Below is a small trained network, with its code and all its weights. Each question gives an input and a target symbol and asks what happens when units are switched off, that is, made to give their printed mean instead of their output.

import numpy as np


def w(rows, s, z=0):
    codes = np.array(rows[::2]) - 128.0
    scale = np.full(codes.shape[1], s)
    scale[-1] = z or s
    return codes * scale


def f(y):
    return np.maximum(y, 0)


def softmax(a):
    e = np.exp(a - a.max(-1, keepdims=True))
    return e / e.sum(-1, keepdims=True)


def log_softmax(a):
    a = a - a.max(-1, keepdims=True)
    return a - np.log(np.exp(a).sum(-1, keepdims=True))


def net(x, mask):
    ids = ['ΘΞΠΣΦαβγεζηλμτω'.index(c) for c in x.split()]
    T = len(ids)
    res = E[ids] + P[:T]
    u = 0
    for l in range(3):
        r = res
        for j in range(3):
            rows = slice(2 * j, 2 * j + 2)
            q, k, v = (r @ M[l][rows].T for M in (Q, K, V))
            z = softmax(np.where(np.tri(T) > 0, q @ k.T / 2**0.5, -1e9)) @ v
            o = O[l][rows]
            res = res + np.where(mask[u + j], z, o[:, -1]) @ o[:, :-1]
        u += 3
        y = f(res @ A[l][:, :-1].T + A[l][:, -1])
        res = res + np.where(mask[u : u + 4], y, B[l][:, -1]) @ B[l][:, :-1]
        u += 4
    return log_softmax(res[-1] @ U[:, :-1].T + U[:, -1])


Q, K, V, O, A, B = {}, {}, {}, {}, {}, {}
E = w([
[71,152,141,200],'Θ',
[134,201,58,179],'Ξ',
[169,131,96,195],'Π',
[133,115,8,152],'Σ',
[104,114,116,173],'Φ',
[83,99,166,161],'α',
[75,65,151,157],'β',
[171,167,177,71],'γ',
[143,80,155,192],'ε',
[106,113,111,177],'ζ',
[107,109,113,172],'η',
[100,103,103,169],'λ',
[21,133,144,113],'μ',
[102,109,107,170],'τ',
[61,130,51,99],'ω',
],0.011)
P = w([
[150,25,99,57],'0',
[73,238,141,217],'1',
[162,3,110,47],'2',
[151,224,35,230],'3',
[158,30,129,42],'4',
[132,155,3,208],'5',
],0.0053)
Q[0] = w([
[144,90,182,1],'L0H1',
[221,115,206,19],'L0H1',
[69,244,109,194],'L0H2',
[150,132,139,19],'L0H2',
[31,132,72,228],'L0H3',
[103,71,132,133],'L0H3',
],0.0087)
K[0] = w([
[80,224,205,42],'L0H1',
[192,210,246,64],'L0H1',
[135,204,127,73],'L0H2',
[72,102,2,191],'L0H2',
[71,126,180,33],'L0H3',
[179,143,191,100],'L0H3',
],0.0082)
V[0] = w([
[79,111,58,255],'L0H1',
[132,155,83,207],'L0H1',
[154,233,139,164],'L0H2',
[7,154,108,161],'L0H2',
[156,91,61,140],'L0H3',
[97,135,95,194],'L0H3',
],0.0061)
O[0] = w([
[8,219,237,208,227],'L0H1',
[45,158,191,224,171],'L0H1',
[56,234,135,255,5],'L0H2',
[76,226,176,2,119],'L0H2',
[145,185,3,115,232],'L0H3',
[164,225,138,143,107],'L0H3',
],0.0038,0.0011)
A[0] = w([
[142,1,202,137,220],'L0N1',
[101,35,116,21,245],'L0N2',
[102,178,199,70,154],'L0N3',
[146,194,133,139,253],'L0N4',
],0.0089,0.0027)
B[0] = w([
[189,126,231,188,193],'L0N1',
[83,71,221,32,255],'L0N2',
[67,255,159,197,151],'L0N3',
[148,208,145,167,187],'L0N4',
],0.0079,0.0063)
Q[1] = w([
[17,140,86,196],'L1H1',
[31,101,81,193],'L1H1',
[187,151,72,56],'L1H2',
[254,87,49,56],'L1H2',
[45,156,163,106],'L1H3',
[150,172,114,55],'L1H3',
],0.0069)
K[1] = w([
[86,93,91,94],'L1H1',
[71,110,83,93],'L1H1',
[230,190,115,99],'L1H2',
[255,162,173,94],'L1H2',
[165,111,123,156],'L1H3',
[116,187,97,208],'L1H3',
],0.0099)
V[1] = w([
[132,123,116,48],'L1H1',
[155,142,114,61],'L1H1',
[193,231,123,102],'L1H2',
[64,97,122,139],'L1H2',
[142,57,174,87],'L1H3',
[120,255,109,145],'L1H3',
],0.0081)
O[1] = w([
[82,108,66,109,188],'L1H1',
[57,63,65,108,161],'L1H1',
[100,2,137,182,89],'L1H2',
[101,237,138,105,142],'L1H2',
[161,200,171,71,255],'L1H3',
[87,48,137,205,27],'L1H3',
],0.0056,0.0062)
A[1] = w([
[76,167,198,133,154],'L1N1',
[254,117,178,128,163],'L1N2',
[203,99,103,110,201],'L1N3',
[150,168,126,161,255],'L1N4',
],0.0073,0.0067)
B[1] = w([
[120,232,135,68,222],'L1N1',
[254,70,122,180,235],'L1N2',
[191,44,63,73,196],'L1N3',
[155,172,40,232,254],'L1N4',
],0.0061,0.007)
Q[2] = w([
[130,159,90,191],'L2H1',
[223,224,138,211],'L2H1',
[74,245,89,153],'L2H2',
[74,254,101,146],'L2H2',
[52,125,91,154],'L2H3',
[63,123,118,161],'L2H3',
],0.0066)
K[2] = w([
[179,117,138,135],'L2H1',
[202,142,128,174],'L2H1',
[139,2,218,14],'L2H2',
[141,19,180,51],'L2H2',
[131,141,78,192],'L2H3',
[108,126,70,166],'L2H3',
],0.0089)
V[2] = w([
[209,142,47,33],'L2H1',
[247,226,118,182],'L2H1',
[158,51,147,44],'L2H2',
[135,236,26,251],'L2H2',
[110,100,131,242],'L2H3',
[31,236,48,147],'L2H3',
],0.0032)
O[2] = w([
[199,102,88,165,254],'L2H1',
[166,150,150,252,208],'L2H1',
[86,87,138,191,211],'L2H2',
[186,188,71,54,35],'L2H2',
[142,148,185,105,20],'L2H3',
[233,114,161,165,69],'L2H3',
],0.0045,0.0066)
A[2] = w([
[111,142,134,224,119],'L2N1',
[190,27,84,170,186],'L2N2',
[141,143,68,180,213],'L2N3',
[132,128,255,67,3],'L2N4',
],0.0062,0.0035)
B[2] = w([
[52,144,182,121,254],'L2N1',
[117,16,102,194,224],'L2N2',
[74,124,112,150,253],'L2N3',
[86,85,254,121,184],'L2N4',
],0.0083,0.0071)
U = w([
[97,202,151,158,227],'Θ',
[72,76,124,185,148],'Ξ',
[179,105,36,178,105],'Π',
[130,111,2,90,188],'Σ',
[153,153,123,111,110],'Φ',
[144,144,188,127,45],'α',
[149,155,203,109,54],'β',
[123,44,164,125,100],'γ',
[216,132,156,167,45],'ε',
[153,146,118,118,118],'ζ',
[157,153,120,112,137],'η',
[152,157,122,109,120],'λ',
[65,126,196,103,1],'μ',
[158,163,114,101,153],'τ',
[67,126,105,46,167],'ω',
],0.0082,0.0055)

Each question gives the input, a string of symbols that net reads in full, and the target symbol t.
The units are the heads (2 rows each of Q, K, V and O) and the neurons (one row each of A and B). Each row of codes is followed by its name. A weight is (code - 128) times the scale printed after its matrix; where a second scale follows, it is the last column's (O, A, B and U).
mask holds one flag per unit, layer by layer, with each layer's heads first. A switched-off unit (its flag False) gives its mean, the last column of its rows in O or B, instead of its output. The means were averaged over made-up inputs and are rounded, as every weight is.
A unit's drop is (log p(t) with every unit on - log p(t) with that unit switched off) / (log p(t) with every unit on - log p(t) with every unit switched off).
The circuit of an input: a set's keep is (log p(t) with only the set's units on - log p(t) with every unit switched off) / (log p(t) with every unit on - log p(t) with every unit switched off). Starting from the 12 units with the biggest drops (on a tie, the unit counted first), units are removed one at a time, each time the one whose removal leaves the highest keep (on an exact tie, the one counted first), for as long as the keep stays at least 0.8.
circuit, biggest first: the units of the circuit, biggest drop first
unit that matters most: the unit with the biggest drop
top k neurons: the k neurons with the biggest drops, biggest first
which heads matter: for each layer, one digit per head in row order, 1 if its drop is at least 0.15 and else 0, layers parted by /
input Θ ω ω ω Π, target Π: unit that matters most -> L0N2
input ε Π μ Θ γ ζ, target Θ: which heads matter -> 100 / 000 / 000
input γ ω Σ γ γ, target γ: circuit, biggest first -> [L0H1, L0N2, L1H3, L1H2]
input Ξ μ γ γ, target Ξ: which heads matter -> 110 / 011 / 000
input ε ω Ξ η, target Θ: top 3 neurons -> [L2N1, L1N2, L1N3]
input γ Θ β ε Ξ, target Ξ: which heads matter -> 000 / 001 / 010
input ω Σ γ, target γ: circuit, biggest first -> [L0H1, L1H3, L0N2]
input γ γ Π γ ω Ξ, target Θ: which heads matter -> 110 / 001 / 000
input Π ω Ξ, target Ξ: circuit, biggest first -> [L1H3, L0N2, L2N2]
input γ γ ε ω γ λ, target Θ: which heads matter -> 100 / 001 / 000
input γ γ ε, target ε: circuit, biggest first -> [L0N1, L1N2, L0H2, L1H1]
input γ γ γ Π ω, target ω: circuit, biggest first -> [L0N2, L2H1, L1N4, L1N2]
input ω Σ ζ ω γ β, target Θ: circuit, biggest first -> [L0H1, L1H3, L0N2, L2N2]
input γ γ γ γ Σ, target Σ: which heads matter -> 100 / 000 / 011
input ω γ ω Ξ ω, target Σ: unit that matters most -> L2H2
input λ ε γ ω γ γ, target Π: which heads matter -> 100 / 010 / 000
input γ γ γ γ, target Σ: which heads matter -> 100 / 010 / 011
input γ Σ Φ γ, target Ξ: which heads matter -> 100 / 001 / 010
input Π γ ω ω, target Ξ: which heads matter -> 000 / 101 / 010
input Π ε Σ Σ, target Ξ: top 2 neurons -> [L0N2, L1N1]
input Θ Π Π γ, target Θ: unit that matters most -> L0N3
